Below are the code and all the weights of a small trained network. Each question names an input and a target symbol and asks about switching units off, where a switched-off unit gives its printed mean instead of its output.

import numpy as np


def w(rows, s, z=0):
    codes = np.array(rows[::2]) - 128.0
    scale = np.full(codes.shape[1], s)
    scale[-1] = z or s
    return codes * scale


def norm(h):
    return h / np.sqrt((h * h).mean(-1, keepdims=True) + 1e-5)


def f(y):
    return np.maximum(y, 0)


def softmax(a):
    e = np.exp(a - a.max(-1, keepdims=True))
    return e / e.sum(-1, keepdims=True)


def log_softmax(a):
    a = a - a.max(-1, keepdims=True)
    return a - np.log(np.exp(a).sum(-1, keepdims=True))


def net(x, mask):
    ids = ['βγδεζηθμξστφω'.index(c) for c in x.split()]
    T = len(ids)
    res = E[ids] + P[:T]
    r = norm(res)
    for j in range(3):
        rows = slice(3 * j, 3 * j + 3)
        q, k, v = (r @ M[0][rows].T for M in (Q, K, V))
        z = softmax(np.where(np.tri(T) > 0, q @ k.T / 3**0.5, -1e9)) @ v
        o = O[0][rows]
        res = res + np.where(mask[j], z, o[:, -1]) @ o[:, :-1]
    y = f(norm(res) @ A[0][:, :-1].T + A[0][:, -1])
    res = res + np.where(mask[3:7], y, B[0][:, -1]) @ B[0][:, :-1]
    return log_softmax(norm(res)[-1] @ U[:, :-1].T + U[:, -1])


Q, K, V, O, A, B = {}, {}, {}, {}, {}, {}
E = w([
[121,82,154,84],'β',
[124,99,149,99],'γ',
[116,80,153,87],'δ',
[113,85,151,95],'ε',
[100,98,146,125],'ζ',
[102,90,5,106],'η',
[135,95,133,146],'θ',
[144,108,131,157],'μ',
[141,98,109,149],'ξ',
[173,150,112,136],'σ',
[139,165,102,95],'τ',
[74,145,141,109],'φ',
[143,161,170,109],'ω',
],0.014)
P = w([
[172,9,142,3],'0',
[170,45,122,42],'1',
[166,73,114,69],'2',
[140,78,114,103],'3',
[124,86,106,125],'4',
[112,102,100,148],'5',
[101,109,88,178],'6',
[90,109,90,191],'7',
[51,113,78,213],'8',
],0.0054)
Q[0] = w([
[84,143,168,108],'head 1',
[134,122,58,138],'head 1',
[159,171,153,128],'head 1',
[101,126,175,99],'head 2',
[188,194,141,122],'head 2',
[71,128,138,121],'head 2',
[132,88,68,127],'head 3',
[158,117,119,125],'head 3',
[136,178,251,148],'head 3',
],0.024)
K[0] = w([
[152,148,254,230],'head 1',
[50,91,54,116],'head 1',
[167,81,176,39],'head 1',
[95,87,69,64],'head 2',
[175,57,219,72],'head 2',
[67,79,30,164],'head 2',
[107,220,176,217],'head 3',
[109,188,166,92],'head 3',
[186,30,111,29],'head 3',
],0.012)
V[0] = w([
[95,91,95,134],'head 1',
[145,87,62,166],'head 1',
[91,133,25,86],'head 1',
[199,130,200,152],'head 2',
[108,177,209,123],'head 2',
[134,70,188,172],'head 2',
[92,63,88,157],'head 3',
[194,161,66,137],'head 3',
[111,115,9,91],'head 3',
],0.011)
O[0] = w([
[185,162,144,97,192],'head 1',
[250,113,147,152,170],'head 1',
[217,128,57,1,224],'head 1',
[63,92,162,183,30],'head 2',
[91,185,131,190,3],'head 2',
[89,104,244,153,114],'head 2',
[192,139,193,85,192],'head 3',
[141,18,110,133,79],'head 3',
[208,102,68,12,216],'head 3',
],0.008,0.0051)
A[0] = w([
[231,66,186,158,46],'neuron 1',
[164,34,87,97,188],'neuron 2',
[182,245,7,27,179],'neuron 3',
[2,105,156,122,254],'neuron 4',
],0.0077,0.0053)
B[0] = w([
[96,208,208,215,151],'neuron 1',
[119,113,63,246,204],'neuron 2',
[111,253,146,178,255],'neuron 3',
[77,151,12,207,165],'neuron 4',
],0.0066,0.012)
U = w([
[102,102,128,109,61],'β',
[71,119,94,151,215],'γ',
[91,90,141,89,202],'δ',
[99,105,150,95,159],'ε',
[98,144,207,75,93],'ζ',
[132,115,121,113,4],'η',
[141,108,193,149,167],'θ',
[149,115,207,193,175],'μ',
[237,110,185,143,15],'ξ',
[164,39,76,217,58],'σ',
[175,116,28,72,125],'τ',
[131,255,141,114,119],'φ',
[49,144,93,213,234],'ω',
],0.012,0.0026)

Each question gives the input, a string of symbols that net reads in full, and the target symbol t.
The units are the heads (3 rows each of Q, K, V and O) and the neurons (one row each of A and B). Each row of codes is followed by its name. A weight is (code - 128) times the scale printed after its matrix; where a second scale follows, it is the last column's (O, A, B and U).
mask holds one flag per unit, heads first, then neurons. A switched-off unit (its flag False) gives its mean, the last column of its rows in O or B, instead of its output. The means were averaged over made-up inputs and are rounded, as every weight is.
A unit's drop is (log p(t) with every unit on - log p(t) with that unit switched off) / (log p(t) with every unit on - log p(t) with every unit switched off).
The circuit of an input: a set's keep is (log p(t) with only the set's units on - log p(t) with every unit switched off) / (log p(t) with every unit on - log p(t) with every unit switched off). Starting from all 7 units, units are removed one at a time, each time the one whose removal leaves the highest keep (on an exact tie, the one counted first), for as long as the keep stays at least 0.8.
circuit, biggest first: the units of the circuit, biggest drop first
unit that matters most: the unit with the biggest drop
top k neurons: the k neurons with the biggest drops, biggest first
heads that matter: for each layer, one digit per head in row order, 1 if its drop is at least 0.15 and else 0, layers parted by /
drop of u: that unit's drop, to one decimal
input μ σ μ, target σ: unit that matters most -> head 3
input μ τ δ σ γ, target σ: circuit, biggest first -> (head 3; head 1)
input δ γ ξ, target ξ: circuit, biggest first -> (head 2; neuron 4)
input δ ω ε δ γ φ φ φ μ, target φ: heads that matter -> 001
input θ φ θ σ δ, target σ: heads that matter -> 101
input β μ δ ε φ γ ω μ φ, target ω: top 2 neurons -> (neuron 4; neuron 3)
input ζ β γ, target ζ: heads that matter -> 111
input η δ θ μ δ θ δ θ, target ξ: heads that matter -> 110
input η φ δ β θ ξ ε μ μ, target ξ: circuit, biggest first -> (head 1; head 2)
input τ μ β μ γ τ η ξ φ, target τ: heads that matter -> 011
input μ β β, target μ: circuit, biggest first -> (head 2; head 1)
input σ γ δ φ φ δ φ ξ, target φ: circuit, biggest first -> (head 3; neuron 3)
input ζ γ γ τ δ δ δ σ θ, target σ: heads that matter -> 001
input ω β δ ξ δ δ, target ξ: circuit, biggest first -> (head 2)
input θ ξ φ μ γ η μ δ, target ξ: heads that matter -> 101
input τ φ θ ξ ω γ, target ω: heads that matter -> 000
input δ φ ω γ τ, target ω: circuit, biggest first -> (head 2; head 3)
input τ ε σ γ ξ, target σ: circuit, biggest first -> (head 3; neuron 2)
input γ ω δ β, target ω: heads that matter -> 000
input ε β μ σ ω τ, target ω: circuit, biggest first -> (head 3)
input φ ε β μ ζ, target μ: heads that matter -> 100
input ξ φ θ μ θ, target μ: heads that matter -> 010
input δ μ ζ ε ξ ε γ σ δ, target σ: heads that matter -> 000
input η β δ τ η ω ε δ, target ω: heads that matter -> 001
input μ φ δ δ δ γ μ σ, target σ: heads that matter -> 011
input σ ω σ, target ω: circuit, biggest first -> (head 3; head 2)
input μ σ ω ζ, target ω: heads that matter -> 000
input ω ω β γ δ ω δ μ, target ω: circuit, biggest first -> (head 3)
input ζ η η δ ω δ ω ω, target ω: drop of neuron 4 -> 0.2
input β ζ τ ω ε θ γ, target μ: drop of head 1 -> 0.6
